[128 = 0]
[139 119 107 118 111  98 149 143 135 102 147 112 114 152 108 126 118 109
 149 124  86  98 120 164 127 136 110 163 118  84 111 110 138 175 137 157
 110 109  97 189 130] : (24) & (81)
[132 127  94 143 124 109 151 143 128  75 122 176 128 116  91 109 147 148
 142 108  65 117 145 176 109 103  99 131 135  99 107 121 119 186 130 141
 108 120  98 218 183] : (22) & (78)
[132 126 114 133 133 112 122 153 149 101 150 127 128 125 109 137 124 127
 145 136  84 107 159 172 109 110  87 155 110  86 113 109 116 173 103 154
 143 126 100 228 164] : (16) & (78)
[133 112 111 119 119  98 127 170 137 115 149 150 130 133 113 129 123 110
 135 151  41 127 122 179 102 114 120 148 113 118 102 118 119 182 128 129
 111 113 155 138 155] : (26) & (81)
[127 128 118 149 137 114 157 129 126  96 159  94 103  57 117 109 142 119
 129 139  88 100 135 175 119 110  96 161 100  93 118 132 118 151  89 151
 153 129  88 202 166] : (22) & (78)
[161 123 117 153 121  90 140 120 130  95 148 152 129 134 103 124 127 135
 149 149  63 156 136 154 118 118  87 147 114 114 110 111 116 179 108 160
  82 114  98 171 174] : (26) & (91)
[126 114 115 146 131 122 138 126 160  90 148 149 145 120 120 118 123 134
 151 125  69 112 170 154 105 118  96 146 100 117 110 109 122 229 111 127
 144 122 108 212 174] : (19) & (91)
[159 122 117 169 110 123 170 141 160 109 150 158 114 168 121 163 115 139
 145 123  61 131 158 179 131 123  86 140  93  96 122 104 102 170  87 140
 124 144 116 217 156] : (19) & (91)
[131 175 145 119 168 113 126 118 120 110 149  78 119 132 106 132 151 120
 132 122  49 142 144 145 151  97 122 133 100  92 125 110 110 134  85 147
 142 131 125 148 211] : (22) & (91)
[138 132 108 142 133 122 129 126 132  70 148 116 126 134 110 123 125 123
 171 147  62  89 134 162 123 108  73 145 118  83 106 120 117 150 114 156
 122 223 118 189 191] : (26) & (85)
[ 81 125 129 132 133 122 153 141 135  70 148 128 140 127 125 105 140 118
 119 134  67 118 143 132 123 133 106 165  94 100 133 114 112 137 106 140
 117 137  80 158 142] : (26) & (91)
[132 107 113 162 111 124 105 149 138  32 146 147 135 136 118 120 127 120
 129 139  82 121 141 151 108 149 128 167 117  87 112 117 133 150 128 154
 124 120  82 192  69] : (24) & (85)
[122 173 134  96 144 135 121 120 153 104 129  82 121 115 130 124 129 150
 133 125 104 107 148 142 132 133 105 144  93  95 138  83 124 111 125 137
 156 133 139 137 194] : (16) & (85)
[128 166 127 117 149 114 129 157 143 101 146  70 100 131 113 121 130 134
 136 126 101 233 110 175 115 132  96 145 109  96 126 116 128 181  94 159
 118 127 134 134 192] : (26) & (81)
[125 153 116 139 140 125 126 110 135  87 203 119 115 158 105 127 155 136
 132 144  47 161 161 154 140 147  90 153  93  95 121 122 106 151 102 156
 136 102 121 192 204] : (26) & (91)
[113 119 126 136 128 119 132 121 140  62 162 130 133 149  64 118 106 132
 127 151  49 168 143 145 130 121  98 167  83  90 113 120  97 138 130 171
  87 129 141 163 154] : (26) & (90)
[136 114 124 144 128 113 127 114 135 105 146 131 133 135 108 114 123 120
 142 134  16 164 146 163 139 126  99 146  92 119 122 108 107 137 117 139
 125 129 126 148 176] : (22) & (91)
[149 118 104 151 129 130 147 133 129  92 125 121 130 140 105  86 121 110
 154 144  90 122 134 151 111 132 126 163 100 101 109 118 134 146 123 150
 123 107 117 170 167] : (26) & (85)
[149  94 100 147 126 128 130 124 167  49 152 172 148 133 109 128 121 122
 106 137  52 118 144 157  99 126 100 159  92  83 108 120 128 144 121 151
 114 143  91 234 140] : (16) & (85)
[110 203 133 126 174 136 123 103 126 176 122  85 119  84 125 114 123 123
 133 100  66 115 159 160 154  97 107 135  98  97 133 124 105 113  84 144
 169 135 138 145 252] : (19) & (91)
[141 109 116 155 143 131 127 108 123  77 123 119 123 120 102 113 121 128
 140 126  93 132 134 146 123 110 118 147  89 111 122 127 139 147 108 150
 139 124  97 198 135] : (16) & (85)
[124 110 122 121 138 131 126 119 121  53 133  99 132 137 101 117 124 115
 135 115  76 130 131 114 105 123 152 164 106 104 120 121 105 130 130 159
 140 106 102 186 167] : (26) & (85)
[149  94 125 182 123 125 119 166 135  84 187 158 129 137 102 135 133 126
 130 132  76 149 149 154  95 146 100 146 108  92 109 124 121 154 129 145
  84 125 113 165 129] : (26) & (85)
[119 130 123 130 127 124 143 107 133 128 136 122 144 160 117 126 125 134
 130 119  47 176 139 133 142 114  99 126  95 109 126 140 109 150 109 139
 134 131 150 158 194] : (16) & (91)
[127 124 123 151 125  97 141 130 130  81 150 121 128 149 120 136 143 116
 127 137 100 125 124 142  94 150 151 159  96 136 113 131 124 154 143 173
  97 130 103 163  87] : (24) & (85)
[111 123 117 164 119  71 130 149 140 105 146 109 147 133 111 122 131 111
 116 137 106 116 128 152  95 172 132 153 106  97 116 124 126 162 108 183
 107 148 107 172  97] : (24) & (85)
[ 86 167 136 124 115  77 124 143 128 140 154 104 129 136 122  98 102 117
 127 129 101 122 130 148 135 138 104 158 101  99 112 137 114 147 120 164
 109 126 168 124 182] : (26) & (85)
[165 131 121 153 113 114 134 138 126 104 208 145 150 163 109 121 140 128
 132 141  69 143 144 133  99 184 126 154 115  75 109 129 113 137 127 151
  77 148 146 101 115] : (24) & (91)
[137 120 121 123 128 125 130 121 138  30 142 146 127 152 107 140 127  64
 150 137  77 101 150 155 128 118 109 157 107 109 112  81 106 163 110 140
 135 126 106 223 195] : (16) & (85)
[116 115 132 127 134 129 129 134 135  79 183 143 146 150 104 146 128 148
 100 134  63 140 140 145 112 104 124 144 112  93 124 116 112 137 134 155
 122 112 106 197 142] : (26) & (85)

[197 164 135 119 130 141 130  98 117 145 111 124 107 164 106 142 112 131
 134  13 155 129 128 118 118 115 158 144 143 137 138 128 123 134 115 143
 136 128 116 111  93] : <29> & <97>
[178 131 134 147 126 137 121 142 110 121 145 132 111 106 163 126 141 125
 102 133  62 132 119 159 120 119 140 161 116 135 123 130 222 115 138 121
  90 123 134 140 103] : <30> & <92>
[177 109 149 123 121 134 131 129 128 140 127 127 144 134 123 128 129 113
 142 123 126 141 124 129 121 126 136 176 125 125 128 136 169 128 127 144
 110 123 123 141 100] : <30> & <88>
[173 136  33 135 133 127 127 130 115 133 123 124 107 133 142 129 122 107
 137 128 139 133 122 124 125 115 141 129 138 149 134 163 137 153 132 128
 125 122  92 120 112] : <29> & <87>
[149 144 118 124 110 138 129 136 151 128 125 126 113 134 125 132 117 131
 166 131 176 127 127 114 128 112 144 162 148 138 127 140 150 121 144 164
 136 129 118 113 118] : <30> & <97>
[190 129 135 144 142 136 134 131 105 134 114 201 150 140 146 131 137 119
 108 131  69 171 109 142 107 119 150 147 129 129 144 141 194 127 139 117
  84 118 116 129  90] : <29> & <92>
